Below are the code and all the weights of a small trained network. Each question names an input and a class and asks about switching units off, where a switched-off unit gives its printed mean instead of its output.

import numpy as np


def w(rows, s, z=0):
    codes = np.array(rows[::2]) - 128.0
    scale = np.full(codes.shape[1], s)
    scale[-1] = z or s
    return codes * scale


def norm(h):
    return h / np.sqrt((h * h).mean(-1, keepdims=True) + 1e-5)


def f(y):
    return np.maximum(y, 0)


def log_softmax(a):
    a = a - a.max(-1, keepdims=True)
    return a - np.log(np.exp(a).sum(-1, keepdims=True))


def net(x, mask):
    res = np.array(x, float).reshape(1, 6) / 4 @ E
    u = 0
    for l in range(4):
        y = f(norm(res) @ A[l][:, :-1].T + A[l][:, -1])
        res = res + np.where(mask[u : u + 6], y, B[l][:, -1]) @ B[l][:, :-1]
        u += 6
    return log_softmax(norm(res)[-1] @ U[:, :-1].T + U[:, -1])


A, B = {}, {}
E = w([
[112,198,72,150,133,98,92,126,72],'x0',
[182,147,155,74,93,161,137,141,154],'x1',
[74,151,142,121,147,31,52,113,72],'x2',
[61,184,179,39,17,76,136,119,109],'x3',
[173,39,231,162,101,229,83,172,103],'x4',
[38,35,98,134,3,119,195,146,80],'x5',
],0.0062)
A[0] = w([
[35,131,90,154,151,90,43,72,120,95],'0.n1',
[203,88,206,158,103,124,86,123,142,70],'0.n2',
[31,173,167,90,3,111,143,140,121,24],'0.n3',
[235,186,122,141,124,154,92,188,119,3],'0.n4',
[101,43,98,173,113,150,142,166,124,48],'0.n5',
[133,152,63,73,158,103,146,126,220,24],'0.n6',
],0.0073,0.0036)
B[0] = w([
[226,120,143,117,139,40,140,243,94,228],'0.n1',
[76,98,131,118,159,188,110,188,231,207],'0.n2',
[84,163,81,48,77,197,162,152,2,255],'0.n3',
[114,126,78,129,160,177,26,37,112,194],'0.n4',
[203,102,136,185,116,142,187,85,82,199],'0.n5',
[170,168,71,148,130,152,187,144,206,214],'0.n6',
],0.0081,0.0046)
A[1] = w([
[181,119,107,131,131,178,160,225,149,160],'1.n1',
[117,231,81,162,174,101,160,33,223,65],'1.n2',
[157,68,120,254,88,158,155,154,93,3],'1.n3',
[129,100,62,198,160,135,131,72,167,93],'1.n4',
[185,17,137,207,107,154,165,77,62,50],'1.n5',
[126,150,76,140,199,40,58,150,105,18],'1.n6',
],0.0058,0.0033)
B[1] = w([
[121,119,131,84,143,60,137,110,183,253],'1.n1',
[206,127,72,102,133,103,185,109,192,237],'1.n2',
[92,18,77,192,136,52,142,41,91,195],'1.n3',
[111,147,118,111,40,120,151,67,150,208],'1.n4',
[62,52,92,183,38,106,115,85,126,216],'1.n5',
[138,255,155,204,187,96,90,143,65,198],'1.n6',
],0.0073,0.0044)
A[2] = w([
[137,87,248,168,138,213,100,115,171,67],'2.n1',
[85,21,106,214,128,119,137,129,136,74],'2.n2',
[153,221,167,215,165,43,76,194,89,42],'2.n3',
[66,128,85,131,49,41,183,116,91,108],'2.n4',
[79,56,154,189,148,97,145,33,84,1],'2.n5',
[117,75,222,81,159,224,46,170,253,75],'2.n6',
],0.0068,0.0057)
B[2] = w([
[107,155,171,99,198,105,68,218,166,185],'2.n1',
[232,1,185,210,81,137,184,89,212,217],'2.n2',
[83,85,85,158,236,76,179,119,59,210],'2.n3',
[160,129,220,106,130,211,47,147,166,254],'2.n4',
[217,49,70,163,58,79,160,76,117,175],'2.n5',
[38,102,154,116,199,70,9,199,209,227],'2.n6',
],0.008,0.0051)
A[3] = w([
[121,97,130,157,190,44,169,105,55,3],'3.n1',
[89,42,76,192,94,141,118,123,141,132],'3.n2',
[131,12,103,206,79,157,136,76,130,43],'3.n3',
[34,164,149,27,3,194,143,120,56,83],'3.n4',
[191,191,126,235,227,156,47,27,147,60],'3.n5',
[93,192,114,163,147,6,132,182,45,43],'3.n6',
],0.0072,0.0044)
B[3] = w([
[78,186,121,205,254,118,238,201,108,173],'3.n1',
[206,89,229,133,150,99,138,122,110,208],'3.n2',
[199,61,194,181,74,102,222,90,104,232],'3.n3',
[68,198,186,61,44,215,111,163,62,254],'3.n4',
[63,111,134,145,43,138,96,88,32,218],'3.n5',
[64,84,143,177,160,66,202,213,108,212],'3.n6',
],0.0095,0.006)
U = w([
[53,64,202,105,204,144,31,210,223,84],'0',
[110,179,43,188,136,185,51,16,83,2],'1',
[210,5,192,205,49,123,212,78,144,189],'2',
[202,202,39,78,117,122,226,73,237,142],'3',
[78,159,110,203,239,24,228,200,60,155],'4',
[51,177,196,40,30,228,175,190,38,158],'5',
],0.013,0.0048)

Each question gives the input, the list of numbers given to net, and the class t.
The units are the neurons (one row each of A and B). Each row of codes is followed by its name. A weight is (code - 128) times the scale printed after its matrix; where a second scale follows, it is the last column's (A, B and U).
mask holds one flag per neuron, layer by layer. A switched-off neuron (its flag False) gives its mean, the last column of its row in B, instead of its output. The means were averaged over made-up inputs and are rounded, as every weight is.
A unit's drop is (log p(t) with every unit on - log p(t) with that unit switched off) / (log p(t) with every unit on - log p(t) with every unit switched off).
The circuit of an input: a set's keep is (log p(t) with only the set's units on - log p(t) with every unit switched off) / (log p(t) with every unit on - log p(t) with every unit switched off). Starting from the 12 units with the biggest drops (on a tie, the unit counted first), units are removed one at a time, each time the one whose removal leaves the highest keep (on an exact tie, the one counted first), for as long as the keep stays at least 0.8.
circuit, biggest first: the units of the circuit, biggest drop first
k most important neurons: the k neurons with the biggest drops, biggest first
top k neurons in layer l: the k neurons of layer l with the biggest drops, biggest first
drop when u is switched off: that unit's drop, to one decimal
input [2,8,-2,-3,4,2], class 0: 3 most important neurons -> [0.n2; 2.n6; 2.n1]
input [7,6,0,-8,3,-5], class 1: circuit, biggest first -> [0.n4]
input [-6,1,-4,3,2,2], class 5: circuit, biggest first -> [0.n3; 2.n2]
input [4,3,0,2,-1,-4], class 1: 2 most important neurons -> [0.n4; 0.n1]
input [7,1,-4,-7,-6,4], class 2: 2 most important neurons -> [0.n3; 1.n3]
input [6,3,8,6,8,-4], class 4: 3 most important neurons -> [2.n3; 3.n6; 2.n4]
input [5,5,-7,-1,-3,5], class 5: 2 most important neurons -> [2.n2; 3.n4]
input [-6,7,4,3,8,7], class 5: 2 most important neurons -> [0.n3; 3.n4]
input [1,-8,4,-3,-3,7], class 2: 2 most important neurons -> [0.n5; 2.n2]
input [3,7,5,3,-8,0], class 5: 2 most important neurons -> [0.n3; 2.n4]
input [3,5,-5,-4,-3,-8], class 1: 2 most important neurons -> [0.n4; 3.n5]
input [4,-1,-1,-7,-1,-5], class 1: top 2 neurons in layer 0 -> [0.n4; 0.n1]
input [5,-1,-6,1,-4,-8], class 3: 2 most important neurons -> [1.n2; 0.n6]
input [1,-6,0,5,-6,2], class 5: most important neuron -> [0.n3]
input [1,-8,5,1,-1,8], class 5: 2 most important neurons -> [0.n3; 2.n4]
input [-6,-2,5,-6,1,-4], class 0: drop when 0.n2 is switched off -> 0.4
input [-6,-8,0,-5,-7,4], class 2: drop when 2.n6 is switched off -> 0.0
input [-8,-2,1,2,-8,-6], class 3: drop when 0.n6 is switched off -> 0.1
input [5,-6,2,4,-6,7], class 5: drop when 0.n3 is switched off -> 1.4
input [0,1,8,-1,4,-2], class 4: top neuron in layer 0 -> [0.n1]
